Each row of numbers stands for one object and depends on some of the facts below. Use the named rows to name the rest.

Some rows with their names:
z925: [ -4   3   8   5   3  18   2  -4  19  29  -4  17   5  32  -5 -13 -14  -4
  -6  10   2  12  11  -9  12 -19   7   3  15  14  11  -7  12  18]
z784: [  1  -8 -20  -3  14  -5   6   3 -11  41  -5 -18  31   3 -10   8 -41 -12
   4  26 -13  18  -6  -4  30  -7   5  15   7   8  -6  -2   0   3]
z709: [  7   7   8   8   8  16   1  -1  11   7  12  17   6  21 -27  11  -3   7
  -1   8   1  -3  -2  -9  18 -19   3   2  10  24   4  -4   2  17]
z92: [-15   1   2 -13 -11   1   6   1  -1   2  -4 -15  13 -26   6 -17  -7  -5
   3  21 -16  20  -8 -20  15  -5   2  19   3  -7  -8   3  -6   2]
z770: [-14 -10   6   6  13  -8   8   3  -6  -4  -6 -27 -11  22   9 -19  12   2
  -6  21  -9  14 -12   2 -18 -23   1   9  -6 -29  14   8 -30   2]
z693: [ 10  -2 -14   5  13  13   1   4  -2  17  -2 -14  30  -2  -2  26 -22 -12
  -1  -1  -3  10 -13  -5  41 -15   2  15  19 -11 -11  -5  18   2]
z532: [ -3   7   8   1   5  12  -1   0   7  11  20  -1   7   5 -21   5   9  14
   9   2  -4  -2   1 -22  14 -15   8  -4 -10  30  13  12 -24  22]
z551: [  3   6   7   7   5  19   0  -6  20  -8  16  13   5   6  -2   2   5  14
   1 -13   4  -8   2 -20  14 -15   1   2  -2   6  12   3  -5  20]
z54: [  3 -10  15   6  20  -1  12   9   7  -8  19 -32   0   7  -5  11  23   4
  -4  12  -7   7 -10   5  -6 -10  -3   6 -10  -2  -1  15 -30   4]
z122: [ -7  -8 -18  -9   6   1   4  -1 -15  -2   2  -2  19 -19   7 -15 -20  -5
   8  23 -14  11 -17 -16  11  -5   1  20  -1 -13  -9   6 -11   6]
z565: [ -5  -3  -9   1  15  -7  -2  -9  11 -17  -3 -15  15  13  -5  24   3  -3
   1  -3  13   7  10  28   1  -8   0   1   9  -6  33 -10   3   3]
z444: [-17   6  11  -8  -4  12   3   0  14  27   4   7   2  15  -1 -32  -4  -1
   4  21  -7  10  10 -23   2 -10   8   2  -5  27   6   4 -10  22]
z647: [  3  -9  11   9  19   2  12   7  12  -7  14 -26   2  11  -2  11  21   5
  -6   1  -3   6  -8   6  -2 -12  -6   6  -7  -8   3  15 -26   1]
z962: [-19  -2   9 -13   2   5  -9  -1   6 -19   1 -11   5  -2  -1   7  30 -16
   5  20   8  14   6  30  -9 -11   1   7  12  -2  -1   2  15   5]
z357: [-17 -17 -14 -11  17  -5 -11  -6 -13 -17   4  -5   8  16  -8   1  12 -11
  10  30   4   9  -3  36 -16 -12   1   9   3  -4   5   6   1  14]
z109: [ -3   3 -11   0  18   5   5  -2   7  43   6  11  12  36 -11 -16 -31  -7
   3  15  -4   6   8 -16  13 -11   7   1   5  28   5   2   1  23]
z145: [ -8  -2  12   1  -1  21  -2  -1  12   9   5  25  -2  16  -4 -18  10   2
   0  20  -2   9   1  -8   8 -22   8   7   6  14  -7   4  10  23]
z804: [ -6   0  -7  -4  17 -14  -4  -1   3  -3   3 -24  15   9 -31  30   2  -9
   5  14   6  12  13  33   3  -8   1  -1   8  17  26  -7   0   2]
z838: [-12 -15 -16  -6  20  -2  -7  -5   7 -11   0 -10  18   3  19  11  12  -7
  12 -10  12  12  10  31   4 -10   7   5  -7 -13  15   8   0  20]
z259: [ -6 -22  11   8  13   2  12   7  16   8  -8 -21   1  15  32 -10  13  -2
  -8   1  -2  24   2   9  -2 -17   1   9 -10 -23   9  10 -20   8]
z213: [ -4  -9   7   6  17 -13  15   6   4  23  -9 -19  -6  37  -7 -17 -12  -9
 -12  35  -6  26  -1  14 -17 -17  -2   9   7  -6  11  -2 -15  -3]

How the objects are related:
η: belongs to class; φ: points at
η c <- z107,z113,z114,z144,z186,z213,z246,z259,z27,z272,z283,z288,z366,z372,z383,z385,z402,z407,z412,z425,z445,z463,z480,z496,z531,z54,z544,z555,z621,z637,z647,z649,z726,z733,z747,z753,z770,z779,z781,z789,z799,z822,z867,z910,z951,z961,z999
η a <- z109,z115,z126,z128,z133,z145,z146,z148,z158,z19,z190,z199,z202,z223,z225,z248,z258,z273,z279,z298,z305,z306,z312,z319,z386,z389,z398,z400,z424,z431,z433,z444,z46,z467,z481,z489,z494,z502,z532,z533,z551,z573,z61,z619,z660,z696,z702,z709,z712,z715,z72,z764,z776,z782,z797,z801,z818,z83,z847,z856,z866,z88,z892,z902,z905,z920,z925,z929,z935,z946,z971,z972
η d <- z118,z185,z214,z266,z269,z271,z284,z357,z361,z371,z399,z45,z529,z565,z580,z626,z666,z70,z713,z718,z758,z804,z814,z831,z838,z848,z851,z865,z874,z909,z922,z937,z962,z973,z974,z979,z990
η b <- z122,z156,z16,z161,z206,z212,z215,z22,z238,z244,z253,z322,z326,z356,z362,z393,z411,z422,z465,z478,z512,z521,z522,z525,z527,z528,z542,z561,z567,z577,z674,z693,z7,z703,z738,z765,z784,z785,z821,z837,z850,z854,z873,z888,z89,z904,z92,z932,z952,z980
z109 φ z185,z904,z831
z133 φ z529,z92,z561,z61
z144 φ z874,z922,z412
z161 φ z666,z122,z561
z190 φ z922
z213 φ z83,z186,z463,z122
z223 φ z312,z92,z888,z412,z72
z238 φ z929,z951
z244 φ z114,z647
z246 φ z785,z674,z385
z248 φ z199,z822,z892,z433
z253 φ z764
z266 φ z366
z27 φ z801,z269,z838,z758,z259
z283 φ z512,z7,z146
z298 φ z489,z789,z45,z128,z972
z306 φ z398,z481,z529,z888
z326 φ z902,z758
z361 φ z356,z128,z122,z922
z383 φ z770,z764,z512,z445,z319,z932
z386 φ z271,z362,z799,z529,z555
z389 φ z904,z92,z444,z212
z400 φ z158,z433
z411 φ z478,z399,z696,z532,z273,z920
z422 φ z527,z199,z107,z929,z145
z425 φ z542,z649,z372
z431 φ z512,z747,z660,z847
z480 φ z904,z718
z496 φ z799,z202
z521 φ z674,z527,z533,z962,z888,z865
z522 φ z902,z573,z892,z551
z565 φ z902,z789,z146
z577 φ z920
z619 φ z114,z54,z525,z974
z626 φ z580,z407,z962,z544
z637 φ z621,z873,z920
z693 φ z533,z856,z892,z525
z702 φ z489,z821,z922
z703 φ z214,z999,z567,z922
z709 φ z785,z366
z712 φ z528
z713 φ z83,z854,z107,z502,z424,z357
z715 φ z126,z115,z494,z122,z561
z726 φ z362,z322,z905,z649
z753 φ z83,z529
z765 φ z854,z481,z797,z818,z867
z779 φ z118,z356
z782 φ z305,z561
z784 φ z126,z322,z910,z444
z804 φ z271,z873,z999,z393
z814 φ z22,z158,z46
z837 φ z54,z529,z399,z905
z848 φ z185,z212
z850 φ z186,z7,z494,z288
z88 φ z407,z393,z781,z288
z89 φ z92,z972,z402
z909 φ z738,z148,z22,z206
z925 φ z199,z279,z822,z128
z935 φ z215,z16,z733,z929
z937 φ z865
z946 φ z854,z371,z186,z512,z531
z952 φ z801,z158,z70
z961 φ z113,z512,z467
z971 φ z528,z797,z214,z319
z973 φ z16,z866,z46
z979 φ z19,z573,z856
z980 φ z851,z284,z666,z258,z433
z990 φ z489,z465,z156,z225,z288,z92

Name these rows:
No name comes twice in this set of rows, the named rows included.
[-11  -1   5 -10  -8  10   2   4  -4  -4   1 -13  12 -24  -5  -4   3  -7
   1  27 -13  15 -16 -10  21 -13   3  19  12 -13 -16   3   6  -1] : z888
[  4 -14  -9  10  20  15  -1  -3   4  31   4  26  10  38 -15  -5 -16  -1
   2  22   2  11   0   5   9 -23   9   6   8  24  -4   3  11  28] : z935
[ -5  -3  -7  -5  12 -14   1  -7   9  -4   2 -13  13  19 -22  16 -11  -9
  -1  14   8  11  14  29  -2  -1  -4   0  14  12  28 -13   6  -2] : z990
[  3  -7 -23   4  14   2   1  -1  -1  11  -9 -12  31  -8  13  16 -28  -4
   3  -7  -6  11  -9 -11  43 -13   6  16   7 -18   1  -4   4   6] : z326
[-15  -8  -3  -5   9  -9  -5  -3  -1   7 -16  -9   7  25 -19  13   1 -13
   1  39   4  28   8  46  -2 -18   6   7  17   6  21 -11  15   8] : z713
[ 13   0  -3   8   4   7   4   1  -1   0   1  -5  23  -7 -24  34 -18   0
  -7  18  -8   8 -15   5  44 -13  -2  15  20   0  -8 -12  16  -6] : z521
[ -6  -9  11   5  15  -9  10   9  -1  24  -5 -23  -5  31  -8  -5  -2  -9
 -12  35  -7  25  -3  15 -11 -18  -1   7   4  -4   6   3 -13   0] : z753
[ -8  -9 -17  -9  22 -13  -2  -3   0  13   0 -17  17  22  -9   6 -12 -20
  10  19   7  15  11  30  -2  -3   4   3   6  14  13   0   6  12] : z848
[ -5  -8   8   6  15  -8  16   6  10  14  -9 -21  -4  36   9 -15  -6  -8
 -14  23  -7  25   1  10 -10 -15  -4   9   5 -10   8   0 -11  -1] : z779
[  6  10   3   9  11  20   3   1  17  19  14   5  10  20 -26  18  -5   6
   0  -1   2   0   4 -14  26 -18   5  -4   6  32  11  -1   0  18] : z619
[  2  -3 -15   0  14   7   2   5  -4  27  -1 -22  30 -11  -7  25 -24  -8
   5   4  -9  12 -10  -7  37 -15   8  13   7  -9 -10   2   6   4] : z244
[  1  -6   0   1  16  -2  -3  -5  15 -16   4 -15  18   5 -11  39  14  -4
   1  -8  15  10   8  35  10 -10   0   1  12   1  18  -7   9   4] : z979
[  0   7  -6   2  18  10   1   2   0  50  10  -2  11  35 -25   0 -23  -9
   6  21  -4   6   4 -18  15 -19  10  -1   6  35   6   2   1  22] : z386
[  0   0  -3   6   4   6   3   2  12  14 -20 -14  24 -15   6  20 -20  -7
  -5  -1  -5  22  -7  -4  39 -18   7  16  14 -21   2 -13  13  -2] : z522

Now the same objects, written a new way:
Some objects and their rows:
z713: [  1 -17  17  19   9  -6  12  -2  16   2  11 -10 -35  11   2  -2   7  -4
   2  -5  23  18   1 -12 -13  -1 -16  15 -10]
z424: [  0  11 -10  -9  -6  14  -6  -5   8   3 -12  -3  -9   3  -6 -16  -1  -2
   6  -5  -7 -19  -8  14  10  -3  -3  -4   3]
z821: [  7 -15  -5  -2  -3 -12  -7  23 -10  -2  -3   5  23  -1   0  12   4   4
   3   8  -2  12  15   2   0  11   5   7   9]
z288: [-14   1 -12   7   8  10   6  -3  -2  -6  -4   4   4  -3   6  16  -2   3
 -10   0  -6 -16  -1 -12  14   4   2 -10  -7]
z753: [ -8   4  -2   9  16   2   4 -10   7  -9  15  -6  -7  -4  15   4 -14   7
  -8  -7  10 -11  -5 -20  -2   1   0 -11  -3]
z433: [  1  20  -8  -7 -10  19  -9 -11   0   3 -16   0   2  -5  -7 -13  10   3
   5   1  -8 -18 -10  19   7  -6  -1  -2   9]
z478: [  9  -7   2  -5  11 -19  -2  20 -11  -1  14   7  35  -3   7   0  -5  -2
   2  11  -2   7  13   4   6   6   7   3   6]
z856: [  1  17  -6  -9 -10  11  -9  -9  -1   6 -16  -4  -4  -7 -10  -8  -8  -3
   4   0  -8 -17  -5  11   5 -15   1  -4   8]
z266: [ -1 -20  18  12   1 -10  14  -6   7   4   2  -4 -21   7  -1   7   5  -9
  -1   0  19  23   5  -9  -8  -7 -11  13 -15]
z649: [ -9  10  -6   7  16  -2   5 -12   2  -5   9   1  22 -10  18  11 -13   5
  -9  -2   6 -13 -11 -11   7   4   5 -13  -6]
z146: [  2  16 -10 -10 -12  17  -5  -1  -6   7 -16   0 -13   4 -12  -6   2  -3
   4  -1 -21 -14  -4  13   6  -3  -1  -1   8]
z565: [  3 -10  19  18   4  -5  10  -4   1   6   3  -8 -33   7  -4  10  12  -4
  -2   1  10  22   8 -15 -18  -5 -12  18  -8]
z851: [ -2  -9  15  18  12  -3  10  -7   8   3  -1  -3  -9   1   3   5  18  -3
   0   4  21   9  -3  -1  -4   0 -13  19  -8]
z467: [  3  17 -10 -10 -10  14  -3   0  -4   6 -10   1 -12   8 -13 -10  -2  -3
   5  -4 -20 -12  -3  11  10   0  -2  -3   4]
z72: [  2   7 -10 -14 -17  10 -10  -6   7   3 -15  -1  -2   2 -15  -7  -6  -1
   0  -4 -10  -8  -9  12   7  -5   1  -3  -3]
z512: [  4 -11  -5   0   9 -12   2  30 -18   2  -7   7  19   5   4   8   1  -1
   9   5 -11   5  10   4   8  17   5   4  12]
z666: [ -2  -9  12  19  13  -3   8  -3   9   4  -6  -2  -6   2   1   5  21  -2
  -1   4  19   6  -6  -1   1   1 -14  19  -9]
z990: [  2 -19  20  14  -3  -7   9  -1  11   3   9  -4 -32  10  -6  10  13  -7
  -5   0   9  26  10 -15 -17  -1 -11  19 -18]
z212: [  5 -17   4  -6   5 -22  -3  22  -6   1 -11   8  29  -2   9  15   2   0
   0   7  -2  17   5   3  -9  15  11   1   2]
z712: [  6  14  -9 -10 -17  10  -9  -5   1   3   4  -4  -8   8 -16 -12  -5   1
   6  -8 -13  -2  -4  10   0  -3  -2  -3   2]
z905: [  4  19  -8 -13   0   6  -8  -5   7   4  -5   1  10   0  -6 -16  -8  -3
   0   1 -14 -18 -12  15  13  -6   1  -2  -2]

Name these rows:
No name comes twice in this set of rows, the named rows included.
[  8 -20  11   0   0 -11  -3  18   0  -5   5  -2  -4  -3  10  -2  -1   1
   6   1  14  13  15  -4 -18   0   5   1  14] : z422
[  4 -16  -3  -3   3 -12  -2  27 -11  -2   5  10  24   3   0   2   3  -5
   1  12  -6   6  19   4   7   8   6   7   2] : z393
[  9 -18   8  -3  -2 -17  -4  23  -4  -2   3   2   6   0   5   8   2   2
   1   6  -4  22  15  -6 -18   8   9   5   8] : z89
[  7  -9  -4  -6   4 -17  -4  24 -11  -3  10  11  36   1   1  -1  -3  -4
   2  12  -4   9  16   6   8   8   7   5   3] : z873
[-11   4 -16   6   6   5   1  -9  -5  -8  13   2  19  -5   2  12  -9   7
  -8  -2   5 -10  -4 -10  17   1   1  -8  -6] : z999
[ -6  12   7   9   5   4   7 -18 -12  -6  19  -1 -18 -11  13  10   1   6
  -8  -3   5  -4  -1 -20 -15  -5   5 -13   2] : z27
[  0 -10   9   9  10  -9  10  -2   8   3   8   0   3   6  -4   3   4  -8
  -4   3  18  14   3  -1  10   0 -13  19 -17] : z271
[ -9   8 -11   6  10   3   5 -12  -6  -8  18   3  18  -6   6   6  -9   3
 -10   0   3 -12  -1 -12  12  -2   3  -8  -5] : z621
[ -3 -19   9  14  13  -3  10  -3  13   3  -3  -6 -13   9   2   4   8  -6
   2  -2  22  13  -3  -3   6   2 -16  15  -9] : z357
[  4 -12  15  11   3  -8   9  -2   8   1  23  -3 -19  12  -9   1   4  -7
  -5   2  11  25  11 -12  -5  -4 -12  20 -20] : z804
[  6 -20  11  -1   1 -16  -1  16  -4  -5   8   2   5  -3  10  -3   2   1
   8   4  10  14  12   0 -13   4   6   0  10] : z238
[ -2 -15   0  17   2  -3   4  -2   6   3  -4  -3   8   6 -13  15   9   1
  -1   3  18  16  -1   0  11   2 -15  20 -13] : z922

Now the same objects, written a new way:
Some rows with their names:
z726: [-16   5  -4  -5  17 -15  19   6  14  -9  -4   9  15   5  19 -12   5  10
  16  16  -3   4  -2   0  10 -12  -4 -14  11  -8]
z702: [ -2  -2   3   4  -6   9   2  14  -4   7 -14   8  19  -4   2   3   7  -1
   7  -7  -8   7   1  -2   6   4 -14  -1 -13  17]
z283: [ -8   9   6  -7  11  -7  19  12   9  -6   8   3  10  -3  18  -1   7  -2
   7  14  -3   8   9   3  10 -12  -2 -20   8  -7]
z431: [  1 -13   5  14  -6  13  11   8  -7   5   6   6   7  -4   6  17  14  -3
  -4  -6 -16  -2   2  -2   3   0 -17  -9 -11  15]
z637: [-11  19   8  -8  10 -16   5  18   9  -2  -2   4  14  -3  21  -1   2   0
  14   8   7  16   3  -9   3 -21  -4 -15  14  -7]
z383: [ -7   5   8  -2  10  -4  23   9   9  -6  17   1   6  -2  19   6   8  -4
   2  15  -6   2  12   1   8 -13  -4 -22  12  -9]
z496: [-14   8   0  -7  16 -15  17   9  12  -7  -5   6  20   5  19 -11   3   9
  17  15  -3   7   0  -3   8 -13  -4 -13  13  -6]
z980: [  2   9  12   2   5  15  14   3  11   8  -7 -11  31   0 -12   7   3 -11
  30   1  -3   6   2  -5   0  -2   8   4 -13   0]
z946: [ -1  -8   5   9  -6  10   7   9  -6   6  -4   6  13  -2   4  10   9  -1
   3  -6 -12   2   2  -2   5   2 -16  -6 -12  16]
z937: [-12  -4   4   3   6   5   5  17  -3   4   0  -7   5 -25  -3   7 -20  18
  -4   9   3   5  10   0  11  11  13 -14  10   4]
z522: [  0  11  10  -1   2  15  11   1  12   7  -5 -11  26   1 -12   9   3 -10
  29   1  -3   7  -3  -4   2  -8   8   0 -17   0]
z114: [-11   2  -1  -8  -7 -25  -2  -4  10 -14   5   9 -24  17  11  -7   3   7
  -1  14  11  -3  -9  27   8 -23  -2 -19   3 -14]
z463: [ -3   9   0 -15   5 -15   4  -3   7 -10   6   1  -8   8  14 -13   0  -2
  -6  10   6   0   6   6   2  -9   1  -7  14 -13]
z126: [  3  -9  -8   3  -9  -1  -9  -5  -6   0  -8  11  -7   7   1  -6   7   1
  -8 -11  -4  -5  -8   2  -3   6 -10   8  -8   8]
z660: [  9 -15  -1   9 -14   5   0 -10 -10   1  14   4 -17   6   3  10  10  -6
 -19 -10 -10 -10  -2   0  -5   1 -14   1  -7   7]
z847: [  9 -15  -2  10 -14   6   0 -10 -10   2  14   4 -17   6   3  10  10  -6
 -21 -10 -11 -10  -2   0  -5   1 -15   1  -6   8]
z867: [ -2   7   2 -13   4 -15   6  -4   6  -9  11   0 -10   9  15  -9   0  -3
  -9  11   6  -3   7   6   0 -10   0  -9  15 -14]
z185: [ -9 -10 -20  14   5   0 -10   9   3  -7   6   9 -31 -25   1  -3  -3  12
 -25  -2   9 -11   5   7  -5  24  29   2  12 -16]
z407: [ -3  13   2 -18   4 -15   1  -2   7  -9   2   1  -8   7  13 -14  -3  -1
  -5   9  11   1   7   6   1 -11   0  -7  14 -11]
z920: [  3   1  -2   2 -15  -7 -22   1 -10   5  -8   8  -6   5   5   4   2  -3
  -5 -16   3   6 -11 -13  -9  -8 -15  10  -4   9]
z45: [ -5  -4  -8  -2  -2  -2  -8   4  -6  -2   8  -9 -16 -13  -4  -4 -18  10
 -22   2   4   2   3  -2   3  15  18   0  12  -6]

Rows to name:
No name comes twice in this set of rows, the named rows included.
[ -3  -6   4   7  -5   7   3  10  -4   6 -13   9  16  -2   3   6   7   3
   7  -6  -8   3  -1  -1   6   2 -16  -3 -11  18] : z306
[  9   5  10   0  -3   9   1 -15   8   4  -3 -14   8   9 -13   4  -5 -11
  12  -3   9  -9   3   1 -12  -2   9  10  -4  -5] : z527
[  2 -10 -11   6  -8   0 -10  -2  -3  -1  -9  15 -11   4   2  -7  10   2
 -10 -12  -2  -7  -7   4  -4   8  -8   9  -9   5] : z444
[ -4  -1   6  -7  14  17   4  -8  -8   7 -14  11   2 -29   0  11 -14  22
   1  -3   3  -9   8   2   6  -6 -21 -12  -6  31] : z709
[  6  -1  -3   6   2   4   6 -20  14   1  -3  -7   7  15  -7  -1   3  -6
  14  -3   3 -13  -8  -6 -16  -1  12  14  -3 -12] : z322
[ 16   1  15   8   4   6   0  -5  -1   4   0 -14  13  11 -20   5  -1 -13
  18   2   6  -5  10   4  -9   8   5  13   2  -3] : z16
[ 12  -9  -1   8   0  -2 -15   6 -22   1  -1   9  -7   2 -11   0   7  -1
  -2  -5  -8   3  -2   6   4  13 -19   9  -4  15] : z46
[  9  -3  -8   0  -2   0 -16   2 -19   1  -2   8 -10   0  -9  -3   8  -2
  -5  -7 -11   9 -10   1   6   7 -16  12 -12  15] : z158
[ -5  14   3 -29  26  -6   4 -25   4  -7   4   6 -25 -23  10  -8 -23  21
 -12  12  20 -15  14   9   2 -19  -5 -16  20   2] : z366
[-14   9  -8   3  20  -7  11  19  20 -11  -4  22  -1 -16  20  -9  18   4
   7   9   6  -1  11  14   4   0   9 -15   5 -16] : z480
[  9  -9   7   3 -10  -1 -12   2 -15   3  -9   3   2  10  -7  -2   1  -2
  -4  -7  -1  -2   5   9   3  11 -18   7  -3  16] : z929
[  0   8   4 -15   5 -16   2  -2   5  -9   5   0  -6  10  10 -13  -2  -2
  -5  11   8   1   9   9   4  -8  -1  -9  15 -10] : z107
[ -5   6  -9 -11   9 -18   4  -5  11 -13   1   8 -11   9  16 -18   4   2
  -3  10   6  -4   0   7   1  -7   4  -5  13 -16] : z910
[  6  -1  -1   5   0   4   5 -21  13   2  -3  -8   9  16  -8  -1   0  -6
  15  -4   3 -11  -9  -8 -15  -4  11  14  -2 -11] : z362

